Below is a small trained network, with its code and all its weights. Each question gives an input and a class and asks what happens when units are switched off, that is, made to give their printed mean instead of their output.

import numpy as np


def w(rows, s, z=0):
    codes = np.array(rows[::2]) - 128.0
    scale = np.full(codes.shape[1], s)
    scale[-1] = z or s
    return codes * scale


def f(y):
    return y / 2 * (1 + np.tanh(0.7978845608 * (y + 0.044715 * y**3)))


def log_softmax(a):
    a = a - a.max(-1, keepdims=True)
    return a - np.log(np.exp(a).sum(-1, keepdims=True))


def net(x, mask):
    res = np.array(x, float).reshape(1, 5) / 4 @ E
    y = f(res @ A[0][:, :-1].T + A[0][:, -1])
    res = res + np.where(mask, y, B[0][:, -1]) @ B[0][:, :-1]
    return log_softmax(res[-1] @ U[:, :-1].T + U[:, -1])


A, B = {}, {}
E = w([
[177,233,65,29,255,192,220,79],'x0',
[196,53,43,219,152,30,208,17],'x1',
[4,116,60,21,49,106,212,76],'x2',
[123,120,146,126,135,120,145,127],'x3',
[112,151,148,140,144,97,141,136],'x4',
],0.0059)
A[0] = w([
[134,221,91,75,187,128,200,132,32],'n1',
[105,152,91,28,189,164,203,97,84],'n2',
[54,60,186,115,2,49,93,184,71],'n3',
[34,119,71,32,47,126,186,82,38],'n4',
[74,185,198,43,109,209,59,207,148],'n5',
[170,183,118,92,169,168,150,141,3],'n6',
],0.0068,0.004)
B[0] = w([
[205,83,78,150,38,178,145,178,184],'n1',
[217,155,169,146,72,164,118,100,210],'n2',
[248,174,159,168,40,142,110,132,255],'n3',
[86,219,221,199,227,165,95,88,228],'n4',
[159,48,158,90,158,42,202,37,250],'n5',
[171,183,154,205,61,254,126,163,143],'n6',
],0.0081,0.0064)
U = w([
[149,84,85,87,145,81,194,48,197],'0',
[103,187,160,166,191,176,103,131,208],'1',
[136,128,83,89,118,141,130,111,209],'2',
[172,151,101,146,79,194,113,163,2],'3',
[116,124,79,77,127,121,159,118,227],'4',
[2,119,20,31,170,127,153,206,15],'5',
],0.0078,0.0051)

Each question gives the input, the list of numbers given to net, and the class t.
The units are the neurons (one row each of A and B). Each row of codes is followed by its name. A weight is (code - 128) times the scale printed after its matrix; where a second scale follows, it is the last column's (A, B and U).
mask holds one flag per neuron, in row order. A switched-off neuron (its flag False) gives its mean, the last column of its row in B, instead of its output. The means were averaged over made-up inputs and are rounded, as every weight is.
A unit's drop is (log p(t) with every unit on - log p(t) with that unit switched off) / (log p(t) with every unit on - log p(t) with every unit switched off).
The circuit of an input: a set's keep is (log p(t) with only the set's units on - log p(t) with every unit switched off) / (log p(t) with every unit on - log p(t) with every unit switched off). Starting from all 6 units, units are removed one at a time, each time the one whose removal leaves the highest keep (on an exact tie, the one counted first), for as long as the keep stays at least 0.8.
units of the circuit, in order: the units of the circuit, biggest drop first
most important unit: the unit with the biggest drop
k most important neurons: the k neurons with the biggest drops, biggest first
drop of u: that unit's drop, to one decimal
input [6,5,-2,5,-6], class 3: 2 most important neurons => (n5; n1)
input [3,-7,-5,-5,8], class 4: most important unit => n5
input [8,-4,-3,4,6], class 3: 4 most important neurons => (n6; n1; n2; n4)
input [6,5,-3,-2,0], class 3: units of the circuit, in order => (n5; n1)
input [5,-1,2,4,5], class 3: 3 most important neurons => (n1; n2; n5)
input [4,3,5,-3,5], class 1: 2 most important neurons => (n4; n5)
input [8,-2,7,1,5], class 3: units of the circuit, in order => (n1; n2)
input [8,-7,-1,0,7], class 3: 3 most important neurons => (n6; n1; n2)
input [-7,-3,8,8,2], class 1: 2 most important neurons => (n4; n1)
input [7,-8,0,-3,0], class 0: 3 most important neurons => (n5; n3; n4)
input [-7,-6,8,-8,-6], class 1: 2 most important neurons => (n4; n1)
input [-8,1,4,-5,2], class 3: 2 most important neurons => (n3; n5)
input [5,3,7,3,7], class 1: 2 most important neurons => (n4; n5)
input [-8,5,6,-6,2], class 3: units of the circuit, in order => (n3)
input [3,-7,2,-2,1], class 0: drop of n5 => 1.0
input [-5,-8,1,6,8], class 0: drop of n5 => 0.9
input [-4,-1,7,5,2], class 1: drop of n1 => 0.1
